Below are the code and all the weights of a small trained network. Each question names an input and a class and asks about switching units off, where a switched-off unit gives its printed mean instead of its output.

import numpy as np


def w(rows, s, z=0):
    codes = np.array(rows[::2]) - 128.0
    scale = np.full(codes.shape[1], s)
    scale[-1] = z or s
    return codes * scale


def f(y):
    return y / 2 * (1 + np.tanh(0.7978845608 * (y + 0.044715 * y**3)))


def log_softmax(a):
    a = a - a.max(-1, keepdims=True)
    return a - np.log(np.exp(a).sum(-1, keepdims=True))


def net(x, mask):
    res = np.array(x, float).reshape(1, 8) / 4 @ E
    y = f(res @ A[0][:, :-1].T + A[0][:, -1])
    res = res + np.where(mask, y, B[0][:, -1]) @ B[0][:, :-1]
    return log_softmax(res[-1] @ U[:, :-1].T + U[:, -1])


A, B = {}, {}
E = w([
[212,53,225,127,75],'x0',
[127,130,128,128,120],'x1',
[128,129,127,130,127],'x2',
[210,111,44,54,157],'x3',
[129,126,129,129,143],'x4',
[214,149,76,255,124],'x5',
[128,127,129,127,135],'x6',
[128,129,127,129,137],'x7',
],0.0053)
A[0] = w([
[244,119,1,13,135,55],'neuron 1',
[59,129,178,9,135,25],'neuron 2',
[114,144,102,126,58,255],'neuron 3',
[19,151,213,247,115,28],'neuron 4',
[91,111,188,25,159,32],'neuron 5',
[39,174,22,133,135,52],'neuron 6',
[48,184,34,133,136,51],'neuron 7',
[233,66,245,106,87,13],'neuron 8',
[198,137,96,247,142,39],'neuron 9',
[208,162,101,244,134,40],'neuron 10',
],0.0081,0.0074)
B[0] = w([
[38,151,223,146,80,172],'neuron 1',
[87,114,4,125,133,150],'neuron 2',
[163,131,144,107,232,253],'neuron 3',
[44,129,206,141,51,160],'neuron 4',
[89,91,34,120,76,139],'neuron 5',
[224,103,132,148,46,153],'neuron 6',
[215,127,121,135,40,148],'neuron 7',
[221,164,96,188,49,152],'neuron 8',
[81,109,32,111,110,141],'neuron 9',
[80,92,37,107,119,143],'neuron 10',
],0.027,0.0062)
U = w([
[74,87,19,72,105,37],'0',
[255,153,135,158,36,28],'1',
[34,167,235,131,82,5],'2',
[153,151,155,88,172,253],'3',
[153,150,143,91,170,220],'4',
[151,148,141,101,175,213],'5',
[154,148,146,89,174,181],'6',
],0.0067,0.0071)

Each question gives the input, the list of numbers given to net, and the class t.
The units are the neurons (one row each of A and B). Each row of codes is followed by its name. A weight is (code - 128) times the scale printed after its matrix; where a second scale follows, it is the last column's (A, B and U).
mask holds one flag per neuron, in row order. A switched-off neuron (its flag False) gives its mean, the last column of its row in B, instead of its output. The means were averaged over made-up inputs and are rounded, as every weight is.
A unit's drop is (log p(t) with every unit on - log p(t) with that unit switched off) / (log p(t) with every unit on - log p(t) with every unit switched off).
The circuit of an input: a set's keep is (log p(t) with only the set's units on - log p(t) with every unit switched off) / (log p(t) with every unit on - log p(t) with every unit switched off). Starting from all 10 units, units are removed one at a time, each time the one whose removal leaves the highest keep (on an exact tie, the one counted first), for as long as the keep stays at least 0.8.
circuit, biggest first: the units of the circuit, biggest drop first
k most important neurons: the k neurons with the biggest drops, biggest first
drop when u is switched off: that unit's drop, to one decimal
input [0,-1,4,-6,4,2,-3,5], class 2: most important neuron => [neuron 4]
input [-3,-3,-2,1,3,-8,1,3], class 0: 2 most important neurons => [neuron 2; neuron 5]
input [7,3,1,7,-3,-1,-4,-8], class 1: 2 most important neurons => [neuron 8; neuron 4]
input [7,1,3,-8,8,4,0,2], class 2: 3 most important neurons => [neuron 4; neuron 6; neuron 7]
input [-6,-5,-5,-3,-5,-1,-1,5], class 1: circuit, biggest first => [neuron 6; neuron 7]
input [7,3,-4,8,5,8,-8,-6], class 0: 2 most important neurons => [neuron 10; neuron 9]
input [-7,-5,5,-8,-6,5,1,7], class 2: 2 most important neurons => [neuron 4; neuron 8]
input [7,-4,7,3,1,4,2,2], class 1: 2 most important neurons => [neuron 8; neuron 3]
input [3,0,-3,6,-1,-7,2,-7], class 0: 2 most important neurons => [neuron 5; neuron 2]
input [5,-3,-6,-7,-3,8,-7,1], class 0: drop when neuron 9 is switched off => 0.3
input [3,-6,3,-1,0,-8,5,6], class 0: drop when neuron 5 is switched off => 0.2
input [-8,-5,5,-4,-7,6,5,2], class 1: drop when neuron 7 is switched off => 0.4
